Below are the code and all the weights of a small trained network. Each question names an input and a target symbol and asks about switching units off, where a switched-off unit gives its printed mean instead of its output.

import numpy as np


def w(rows, s, z=0):
    codes = np.array(rows[::2]) - 128.0
    scale = np.full(codes.shape[1], s)
    scale[-1] = z or s
    return codes * scale


def f(y):
    return np.maximum(y, 0)


def softmax(a):
    e = np.exp(a - a.max(-1, keepdims=True))
    return e / e.sum(-1, keepdims=True)


def log_softmax(a):
    a = a - a.max(-1, keepdims=True)
    return a - np.log(np.exp(a).sum(-1, keepdims=True))


def net(x, mask):
    ids = ['βγεζμπτψω'.index(c) for c in x.split()]
    T = len(ids)
    res = E[ids] + P[:T]
    u = 0
    for l in range(3):
        q, k, v = (res @ M[l].T for M in (Q, K, V))
        z = softmax(np.where(np.tri(T) > 0, q @ k.T / 3**0.5, -1e9)) @ v
        res = res + np.where(mask[u], z, O[l][:, -1]) @ O[l][:, :-1]
        u += 1
        y = f(res @ A[l][:, :-1].T + A[l][:, -1])
        res = res + np.where(mask[u : u + 8], y, B[l][:, -1]) @ B[l][:, :-1]
        u += 8
    return log_softmax(res[-1] @ U[:, :-1].T + U[:, -1])


Q, K, V, O, A, B = {}, {}, {}, {}, {}, {}
E = w([
[34,70,43,166,124,200],'β',
[118,26,114,237,119,138],'γ',
[160,151,34,128,91,253],'ε',
[141,69,141,211,166,86],'ζ',
[78,180,135,149,182,79],'μ',
[95,121,129,190,170,40],'π',
[217,165,136,148,77,104],'τ',
[141,237,126,85,108,117],'ψ',
[6,190,34,35,122,118],'ω',
],0.0037)
P = w([
[117,126,175,171,177,205],'0',
[91,101,131,155,80,124],'1',
[173,107,64,84,207,130],'2',
[111,227,101,205,143,146],'3',
[103,124,103,119,35,56],'4',
[182,129,39,47,144,75],'5',
[120,254,62,167,109,79],'6',
],0.0044)
Q[0] = w([
[164,32,207,1,157,169],'L0H1',
[89,113,121,99,165,142],'L0H1',
[119,13,164,90,114,124],'L0H1',
],0.036)
K[0] = w([
[125,120,196,165,196,253],'L0H1',
[86,136,140,141,186,126],'L0H1',
[114,48,158,180,151,163],'L0H1',
],0.03)
V[0] = w([
[255,54,214,230,165,118],'L0H1',
[62,168,194,66,197,34],'L0H1',
[226,229,246,45,68,134],'L0H1',
],0.0074)
O[0] = w([
[117,185,25,182,76,25,7],'L0H1',
[53,189,161,104,152,170,109],'L0H1',
[157,162,110,255,151,190,85],'L0H1',
],0.007,0.0021)
A[0] = w([
[184,146,101,65,157,83,118],'L0N1',
[103,200,112,196,148,156,8],'L0N2',
[183,81,166,123,2,123,97],'L0N3',
[102,154,196,191,181,218,7],'L0N4',
[139,108,245,192,89,48,239],'L0N5',
[58,163,223,174,129,89,157],'L0N6',
[161,28,185,158,185,76,127],'L0N7',
[49,48,191,136,29,105,7],'L0N8',
],0.01,0.0014)
B[0] = w([
[153,164,147,46,154,158,225],'L0N1',
[175,127,99,176,18,73,215],'L0N2',
[154,135,233,209,156,158,226],'L0N3',
[63,192,238,135,174,129,250],'L0N4',
[102,189,134,68,24,50,238],'L0N5',
[122,81,79,127,64,205,221],'L0N6',
[86,101,135,111,117,29,186],'L0N7',
[141,166,20,213,245,124,207],'L0N8',
],0.012,0.0016)
Q[1] = w([
[159,150,204,151,131,15],'L1H1',
[254,22,161,172,113,142],'L1H1',
[229,224,167,113,139,160],'L1H1',
],0.023)
K[1] = w([
[137,168,148,84,72,25],'L1H1',
[254,102,151,188,128,62],'L1H1',
[210,201,138,109,58,178],'L1H1',
],0.025)
V[1] = w([
[57,38,162,186,86,81],'L1H1',
[26,23,120,254,91,116],'L1H1',
[119,83,139,126,119,92],'L1H1',
],0.0059)
O[1] = w([
[179,218,120,74,113,155,124],'L1H1',
[252,232,129,85,128,159,30],'L1H1',
[114,166,136,126,133,146,4],'L1H1',
],0.0043,0.00047)
A[1] = w([
[148,122,61,176,149,64,116],'L1N1',
[211,136,112,221,236,151,48],'L1N2',
[144,167,155,218,104,114,45],'L1N3',
[146,128,51,100,92,111,162],'L1N4',
[167,79,77,157,83,145,87],'L1N5',
[169,76,98,96,208,128,252],'L1N6',
[202,165,98,9,146,187,18],'L1N7',
[139,145,108,159,67,190,200],'L1N8',
],0.012,0.0037)
B[1] = w([
[100,124,127,131,174,74,204],'L1N1',
[102,18,220,115,107,134,173],'L1N2',
[148,153,114,196,198,101,234],'L1N3',
[134,107,82,88,146,134,212],'L1N4',
[116,96,136,107,174,115,161],'L1N5',
[140,200,107,111,217,210,253],'L1N6',
[203,114,187,116,79,1,173],'L1N7',
[145,68,152,137,81,132,244],'L1N8',
],0.019,0.0042)
Q[2] = w([
[100,82,126,117,160,154],'L2H1',
[76,169,104,49,114,250],'L2H1',
[148,106,169,96,128,112],'L2H1',
],0.018)
K[2] = w([
[94,169,71,151,133,163],'L2H1',
[50,89,112,6,20,186],'L2H1',
[167,128,97,162,119,105],'L2H1',
],0.015)
V[2] = w([
[3,97,26,97,168,158],'L2H1',
[82,80,160,179,110,105],'L2H1',
[9,75,90,159,75,158],'L2H1',
],0.0025)
O[2] = w([
[89,25,74,71,179,231,49],'L2H1',
[198,209,123,86,163,62,196],'L2H1',
[130,143,86,98,190,250,7],'L2H1',
],0.0016,0.0013)
A[2] = w([
[157,105,86,148,86,119,169],'L2N1',
[87,165,178,103,84,129,221],'L2N2',
[151,116,112,157,113,186,87],'L2N3',
[146,85,105,133,83,185,255],'L2N4',
[100,126,98,144,3,165,188],'L2N5',
[110,116,57,72,49,123,163],'L2N6',
[143,184,142,186,80,139,115],'L2N7',
[87,193,76,122,85,77,80],'L2N8',
],0.016,0.003)
B[2] = w([
[81,130,135,149,168,103,249],'L2N1',
[133,58,164,147,188,138,227],'L2N2',
[126,139,121,94,127,81,177],'L2N3',
[165,99,110,90,48,109,195],'L2N4',
[217,100,58,181,163,190,181],'L2N5',
[5,144,123,91,62,117,180],'L2N6',
[120,175,151,165,78,171,255],'L2N7',
[192,162,212,109,156,133,169],'L2N8',
],0.02,0.0041)
U = w([
[116,254,2,73,225,243,254],'β',
[234,190,155,57,129,83,151],'γ',
[191,71,192,62,44,75,139],'ε',
[42,158,179,73,86,82,83],'ζ',
[235,85,79,182,121,191,27],'μ',
[55,96,49,119,74,150,163],'π',
[101,83,51,211,170,9,100],'τ',
[109,193,162,197,80,153,123],'ψ',
[50,32,234,134,164,207,65],'ω',
],0.0028,0.0029)

Each question gives the input, a string of symbols that net reads in full, and the target symbol t.
The units are the heads (3 rows each of Q, K, V and O) and the neurons (one row each of A and B). Each row of codes is followed by its name. A weight is (code - 128) times the scale printed after its matrix; where a second scale follows, it is the last column's (O, A, B and U).
mask holds one flag per unit, layer by layer, with each layer's heads first. A switched-off unit (its flag False) gives its mean, the last column of its rows in O or B, instead of its output. The means were averaged over made-up inputs and are rounded, as every weight is.
A unit's drop is (log p(t) with every unit on - log p(t) with that unit switched off) / (log p(t) with every unit on - log p(t) with every unit switched off).
The circuit of an input: a set's keep is (log p(t) with only the set's units on - log p(t) with every unit switched off) / (log p(t) with every unit on - log p(t) with every unit switched off). Starting from the 12 units with the biggest drops (on a tie, the unit counted first), units are removed one at a time, each time the one whose removal leaves the highest keep (on an exact tie, the one counted first), for as long as the keep stays at least 0.8.
units of the circuit, in order: the units of the circuit, biggest drop first
unit that matters most: the unit with the biggest drop
k most important neurons: the k neurons with the biggest drops, biggest first
k most important neurons of layer l: the k neurons of layer l with the biggest drops, biggest first
input ω τ τ, target γ: unit that matters most => L1N7
input μ π τ τ β ω ψ, target ω: units of the circuit, in order => L0H1, L0N4, L2N2, L1N3
input ζ τ β ω π ζ β, target π: 3 most important neurons of layer 1 => L1N3, L1N7, L1N6
input ψ τ ε ζ τ β ω, target ω: units of the circuit, in order => L0H1, L2N2, L0N4, L1N3
input τ τ ζ μ, target τ: 2 most important neurons => L0N2, L1N3
input μ μ γ, target β: units of the circuit, in order => L1N6, L0N5, L1N8, L0N2
input μ τ μ, target γ: 4 most important neurons of layer 0 => L0N6, L0N1, L0N4, L0N3
input μ β γ, target β: 2 most important neurons => L1N6, L0N7
input ε ε ω γ τ, target ψ: 3 most important neurons => L0N3, L1N3, L2N7
input τ τ ε, target β: units of the circuit, in order => L1N6, L0N5, L0N2
input ζ ε ψ, target β: 3 most important neurons => L1N6, L0N6, L0N1
input γ τ ε ε ε π, target β: units of the circuit, in order => L1N6, L1N8, L0N1
input τ ω π τ ε, target ε: 3 most important neurons of layer 0 => L0N3, L0N5, L0N4
input τ ψ ψ μ β π ε, target π: unit that matters most => L2N6
input γ γ ω ψ β ε, target β: units of the circuit, in order => L1N6, L0N1, L0N5, L0N2
input ε ψ τ ω γ, target τ: units of the circuit, in order => L0N8, L1N1, L0H1
input ψ γ γ, target γ: 3 most important neurons => L0N5, L1N7, L0N1
input γ ω ψ ω τ ε τ, target τ: 2 most important neurons of layer 2 => L2N1, L2N7
input ω γ ζ ω τ ψ, target β: 2 most important neurons of layer 0 => L0N5, L0N4
input π μ τ π β β, target γ: 2 most important neurons => L1N7, L1N6
input β μ τ γ, target τ: unit that matters most => L0H1
input γ ψ μ ζ π β, target β: 2 most important neurons of layer 1 => L1N6, L1N8
input γ ω π τ, target ω: 3 most important neurons => L0N4, L2N2, L1N3
input τ μ τ ω ε, target ε: 3 most important neurons => L2N4, L0N5, L0N3
input π ω ε β β, target ω: 3 most important neurons => L1N2, L0N8, L0N3
input μ β τ τ τ ζ, target β: 2 most important neurons => L1N6, L0N7
input ω π τ ζ, target τ: 2 most important neurons of layer 2 => L2N1, L2N7
input ω τ ε β π, target ζ: 4 most important neurons => L0N5, L2N6, L0N8, L0N6
input ω ε β π, target π: 2 most important neurons => L0N6, L2N6
